Below are the code and all the weights of a small trained network. Each question names an input and a target symbol and asks about switching units off, where a switched-off unit gives its printed mean instead of its output.

import numpy as np


def w(rows, s, z=0):
    codes = np.array(rows[::2]) - 128.0
    scale = np.full(codes.shape[1], s)
    scale[-1] = z or s
    return codes * scale


def norm(h):
    return h / np.sqrt((h * h).mean(-1, keepdims=True) + 1e-5)


def f(y):
    return y / 2 * (1 + np.tanh(0.7978845608 * (y + 0.044715 * y**3)))


def softmax(a):
    e = np.exp(a - a.max(-1, keepdims=True))
    return e / e.sum(-1, keepdims=True)


def log_softmax(a):
    a = a - a.max(-1, keepdims=True)
    return a - np.log(np.exp(a).sum(-1, keepdims=True))


def net(x, mask):
    ids = ['Παβγδζηθλμσφψω'.index(c) for c in x.split()]
    T = len(ids)
    res = E[ids] + P[:T]
    r = norm(res)
    for j in range(3):
        rows = slice(3 * j, 3 * j + 3)
        q, k, v = (r @ M[0][rows].T for M in (Q, K, V))
        z = softmax(np.where(np.tri(T) > 0, q @ k.T / 3**0.5, -1e9)) @ v
        o = O[0][rows]
        res = res + np.where(mask[j], z, o[:, -1]) @ o[:, :-1]
    y = f(norm(res) @ A[0][:, :-1].T + A[0][:, -1])
    res = res + np.where(mask[3:27], y, B[0][:, -1]) @ B[0][:, :-1]
    return log_softmax(norm(res)[-1] @ U[:, :-1].T + U[:, -1])


Q, K, V, O, A, B = {}, {}, {}, {}, {}, {}
E = w([
[66,88,191,129,51,34,104,164,68,146,116,123],'Π',
[68,109,218,107,44,55,104,117,66,141,122,102],'α',
[142,129,163,81,136,1,128,144,75,211,133,78],'β',
[73,109,217,110,73,29,127,171,75,156,104,91],'γ',
[106,164,108,128,163,107,120,28,205,186,2,116],'δ',
[221,114,171,133,216,143,131,134,120,56,74,191],'ζ',
[106,148,231,108,107,116,57,125,141,190,160,53],'η',
[73,105,148,77,76,116,57,80,71,231,131,189],'θ',
[54,14,150,85,199,145,92,120,119,193,190,102],'λ',
[98,130,202,71,110,158,188,163,89,151,102,14],'μ',
[197,95,146,63,149,185,146,135,106,50,91,211],'σ',
[65,200,143,205,155,192,238,206,113,119,126,212],'φ',
[168,77,112,137,127,199,103,154,91,49,23,209],'ψ',
[32,120,147,149,156,174,187,43,13,100,145,82],'ω',
],0.0086)
P = w([
[156,106,127,151,53,86,186,57,250,115,184,142],'0',
[202,89,216,118,137,141,172,63,134,182,128,156],'1',
[187,88,215,116,139,140,158,86,130,160,107,166],'2',
[160,106,204,115,138,127,146,99,129,159,119,146],'3',
[151,112,195,104,137,129,130,101,118,149,110,144],'4',
[144,119,191,95,140,126,115,107,114,138,117,140],'5',
[129,127,189,90,144,133,104,116,109,131,110,140],'6',
[128,138,176,86,150,123,91,130,110,122,112,132],'7',
[126,153,165,77,154,123,81,135,101,121,116,124],'8',
[121,161,153,75,160,122,69,148,97,112,119,120],'9',
[116,175,141,68,165,123,57,153,98,106,121,109],'10',
[115,188,122,62,168,119,35,171,99,103,129,109],'11',
[105,196,118,53,180,111,27,172,95,87,119,106],'12',
[103,212,96,47,181,109,2,177,86,74,120,101],'13',
],0.0065)
Q[0] = w([
[193,140,13,202,97,175,193,110,196,117,147,222],'head 1',
[43,167,137,180,97,106,137,129,102,208,164,56],'head 1',
[216,151,65,194,91,89,125,102,200,44,117,130],'head 1',
[189,157,45,231,85,200,225,116,227,42,128,193],'head 2',
[37,166,142,123,119,175,134,150,111,198,183,101],'head 2',
[217,132,167,138,149,191,147,148,144,77,130,191],'head 2',
[207,80,78,145,158,211,197,160,180,80,106,168],'head 3',
[93,78,147,152,138,144,121,147,110,182,207,132],'head 3',
[153,63,239,34,130,178,54,197,1,171,126,111],'head 3',
],0.0096)
K[0] = w([
[195,58,214,187,104,135,215,95,168,181,126,114],'head 1',
[25,97,113,84,242,181,89,150,33,217,163,168],'head 1',
[169,58,156,155,67,83,164,62,194,201,149,159],'head 1',
[181,49,199,136,89,84,219,85,151,193,148,170],'head 2',
[73,178,87,121,191,206,122,166,2,160,107,183],'head 2',
[115,69,52,151,48,103,243,120,203,64,171,144],'head 2',
[229,51,135,207,79,102,192,110,155,133,162,164],'head 3',
[77,115,183,69,76,204,181,210,44,67,150,65],'head 3',
[113,157,21,40,186,171,79,252,64,11,168,133],'head 3',
],0.0068)
V[0] = w([
[123,130,94,152,148,164,107,195,124,174,145,201],'head 1',
[123,99,143,1,125,155,89,112,204,164,157,161],'head 1',
[89,84,55,122,115,141,106,42,98,136,112,142],'head 1',
[175,157,186,182,126,62,122,127,139,32,155,184],'head 2',
[86,118,155,165,183,153,114,59,84,118,237,130],'head 2',
[81,209,154,127,110,143,218,173,92,138,129,175],'head 2',
[165,198,159,104,52,115,122,86,137,116,91,209],'head 3',
[124,164,127,88,163,71,23,88,171,181,116,192],'head 3',
[87,187,154,114,119,55,155,127,163,155,62,101],'head 3',
],0.0083)
O[0] = w([
[218,124,168,112,144,193,175,174,176,180,192,124,72],'head 1',
[198,27,33,96,117,83,182,159,165,67,157,120,239],'head 1',
[87,123,64,114,79,97,167,150,125,236,88,157,107],'head 1',
[121,108,125,137,157,175,159,65,89,155,199,241,157],'head 2',
[164,192,73,213,201,87,84,82,181,140,185,91,170],'head 2',
[155,18,19,154,157,97,140,180,36,192,129,124,196],'head 2',
[204,174,124,214,89,90,70,216,148,139,116,104,254],'head 3',
[174,80,160,254,91,91,129,89,154,198,98,213,188],'head 3',
[199,129,101,170,68,210,110,101,124,103,60,136,119],'head 3',
],0.0075,0.0047)
A[0] = w([
[46,143,181,62,97,157,178,159,143,227,192,79,44],'neuron 1',
[113,224,138,158,164,237,206,148,159,124,160,173,137],'neuron 2',
[142,174,81,207,119,142,126,168,134,94,106,165,132],'neuron 3',
[116,226,142,148,110,136,112,57,175,81,128,103,61],'neuron 4',
[142,153,169,97,147,152,76,156,103,172,159,97,61],'neuron 5',
[87,109,69,88,118,185,160,93,115,82,77,113,123],'neuron 6',
[112,164,145,97,117,124,124,142,137,58,134,155,50],'neuron 7',
[76,126,132,115,136,121,144,200,162,165,189,83,130],'neuron 8',
[122,118,77,118,199,112,151,47,96,63,115,103,113],'neuron 9',
[104,124,100,113,169,140,142,147,116,174,135,183,147],'neuron 10',
[113,188,62,188,159,131,122,94,189,165,173,96,137],'neuron 11',
[129,109,69,124,174,154,164,160,57,202,169,88,80],'neuron 12',
[168,126,133,117,164,133,123,130,159,150,141,125,186],'neuron 13',
[67,122,128,90,134,87,166,99,183,137,108,178,119],'neuron 14',
[128,151,100,185,137,209,231,129,163,128,100,106,168],'neuron 15',
[141,155,156,92,59,192,150,90,139,128,108,159,113],'neuron 16',
[111,88,109,111,129,113,133,106,193,127,137,165,2],'neuron 17',
[92,107,93,80,142,88,151,156,165,143,83,120,83],'neuron 18',
[146,176,106,193,133,124,197,120,148,69,160,192,38],'neuron 19',
[76,154,141,68,93,88,114,144,109,144,221,79,84],'neuron 20',
[126,122,115,78,64,150,121,138,157,130,80,27,33],'neuron 21',
[96,151,122,158,96,150,156,55,135,193,107,144,82],'neuron 22',
[128,83,129,141,71,81,145,156,189,147,131,106,84],'neuron 23',
[2,207,85,112,142,129,172,144,111,238,186,68,5],'neuron 24',
],0.011,0.0063)
B[0] = w([
[140,199,200,87,50,124,163,98,47,215,72,157,161],'neuron 1',
[123,168,117,189,51,201,69,159,195,42,125,133,172],'neuron 2',
[160,158,150,116,164,169,175,136,120,132,159,97,236],'neuron 3',
[109,97,222,113,132,155,112,123,144,161,145,102,144],'neuron 4',
[103,74,99,177,174,198,152,116,100,165,124,117,166],'neuron 5',
[154,127,140,114,137,88,152,74,152,155,182,108,147],'neuron 6',
[166,124,109,157,157,153,145,85,155,185,107,127,145],'neuron 7',
[181,187,129,101,153,132,92,116,70,103,127,139,201],'neuron 8',
[95,103,122,111,67,114,102,144,173,178,144,129,195],'neuron 9',
[132,178,172,122,136,151,134,146,143,146,111,61,197],'neuron 10',
[133,111,158,177,71,131,167,132,102,155,93,183,195],'neuron 11',
[97,109,162,163,142,225,80,131,131,145,73,135,255],'neuron 12',
[96,109,140,139,123,126,128,164,104,89,111,130,202],'neuron 13',
[87,117,101,166,160,133,160,106,120,96,75,76,168],'neuron 14',
[183,209,141,130,134,169,61,66,91,53,125,192,157],'neuron 15',
[96,117,117,87,185,85,114,200,153,152,100,113,142],'neuron 16',
[101,95,118,127,116,106,180,139,125,54,78,172,137],'neuron 17',
[113,96,166,143,140,152,109,69,120,67,157,106,175],'neuron 18',
[88,158,63,84,130,184,119,115,101,146,140,82,164],'neuron 19',
[184,146,117,112,227,137,141,126,129,87,126,70,204],'neuron 20',
[116,150,116,97,152,130,150,154,213,162,168,176,148],'neuron 21',
[156,99,90,76,205,167,98,129,140,81,135,162,141],'neuron 22',
[122,170,137,179,160,151,164,128,128,155,142,140,239],'neuron 23',
[45,217,19,156,151,11,54,93,74,163,149,106,184],'neuron 24',
],0.012,0.0057)
U = w([
[136,212,168,72,138,165,211,90,75,182,110,122,109],'Π',
[133,144,102,197,101,113,199,175,149,213,185,156,149],'α',
[153,106,104,57,122,136,106,98,191,166,186,97,252],'β',
[124,202,94,137,37,182,108,91,103,47,191,141,223],'γ',
[87,114,169,103,141,105,88,126,106,115,176,255,150],'δ',
[124,143,242,164,101,118,84,82,172,148,164,86,22],'ζ',
[181,87,77,111,11,99,78,170,73,84,84,39,144],'η',
[92,191,31,140,134,96,88,113,111,173,113,75,172],'θ',
[57,98,132,160,154,126,194,95,140,75,92,131,159],'λ',
[175,165,122,140,226,81,116,184,125,63,165,81,19],'μ',
[125,114,48,75,114,152,185,172,79,110,161,169,188],'σ',
[119,23,116,138,199,181,107,161,105,211,117,76,52],'φ',
[92,170,120,99,98,118,122,226,177,129,47,110,97],'ψ',
[208,127,75,118,148,137,99,44,151,134,70,153,89],'ω',
],0.0067,0.0032)

Each question gives the input, a string of symbols that net reads in full, and the target symbol t.
The units are the heads (3 rows each of Q, K, V and O) and the neurons (one row each of A and B). Each row of codes is followed by its name. A weight is (code - 128) times the scale printed after its matrix; where a second scale follows, it is the last column's (O, A, B and U).
mask holds one flag per unit, heads first, then neurons. A switched-off unit (its flag False) gives its mean, the last column of its rows in O or B, instead of its output. The means were averaged over made-up inputs and are rounded, as every weight is.
A unit's drop is (log p(t) with every unit on - log p(t) with that unit switched off) / (log p(t) with every unit on - log p(t) with every unit switched off).
The circuit of an input: a set's keep is (log p(t) with only the set's units on - log p(t) with every unit switched off) / (log p(t) with every unit on - log p(t) with every unit switched off). Starting from the 12 units with the biggest drops (on a tie, the unit counted first), units are removed one at a time, each time the one whose removal leaves the highest keep (on an exact tie, the one counted first), for as long as the keep stays at least 0.8.
circuit, biggest first: the units of the circuit, biggest drop first
top k neurons: the k neurons with the biggest drops, biggest first
which heads matter: for each layer, one digit per head in row order, 1 if its drop is at least 0.15 and else 0, layers parted by /
input γ α γ μ γ λ η ω γ, target θ: circuit, biggest first	neuron 24; head 1
input θ α φ ω φ Π σ μ δ ψ η, target Π: circuit, biggest first	neuron 1; head 2
input γ γ γ γ Π ω φ ψ δ θ ζ η, target α: circuit, biggest first	head 3; head 1; neuron 23
input γ ψ θ φ β ζ φ φ α β, target φ: which heads matter	000
input ψ η σ ω φ ψ η θ γ ψ δ, target ω: top neuron	neuron 22
input β μ β ζ ψ α ψ θ ω ψ η γ, target Π: circuit, biggest first	head 2; neuron 1; head 1
input η β γ, target ζ: circuit, biggest first	head 1; head 2; neuron 4
input σ η δ θ η α θ λ γ σ, target σ: top 3 neurons	neuron 19; neuron 12; neuron 20
input λ η α φ θ ψ θ φ β ψ λ γ γ η, target ζ: which heads matter	011
input ζ γ μ β φ θ ζ ζ φ λ σ, target γ: circuit, biggest first	head 2; neuron 2
input δ ζ ζ β η θ, target α: circuit, biggest first	head 1; neuron 23
input φ θ α γ η ψ γ γ, target Π: which heads matter	011
input γ α θ ζ γ φ λ λ β α λ, target λ: circuit, biggest first	head 3; head 1; head 2; neuron 17
input ψ α α σ δ β φ θ ψ μ γ λ γ, target λ: which heads matter	001
input Π α ψ δ θ α η, target α: which heads matter	101
input α η δ ζ γ σ ζ φ ψ ψ ω θ δ θ, target α: top 2 neurons	neuron 23; neuron 12
input θ ω η ζ η ψ θ, target Π: circuit, biggest first	neuron 1; head 2; head 3
input β α θ μ α α λ θ, target λ: which heads matter	001
input φ σ σ α, target μ: top neuron	neuron 20
input λ θ λ σ θ δ α γ η, target ζ: circuit, biggest first	head 2; neuron 4
input σ φ σ δ ψ ψ δ ψ φ σ γ α α, target η: which heads matter	110
input γ ζ θ η α θ β, target α: circuit, biggest first	neuron 23; head 1
input μ γ λ γ ψ α ψ γ φ θ γ, target φ: circuit, biggest first	head 2; neuron 12; head 1
input η ψ γ ζ μ δ θ φ ω θ θ φ ζ, target β: top 2 neurons	neuron 9; neuron 19
input γ λ σ η θ θ β λ ψ φ, target γ: which heads matter	100
input ζ ψ β σ γ δ ζ, target γ: which heads matter	010
input φ ζ ω λ ω φ β ψ ψ η δ η β σ, target φ: circuit, biggest first	head 2; neuron 12
input σ θ γ μ φ φ β θ α θ φ θ θ, target φ: which heads matter	100
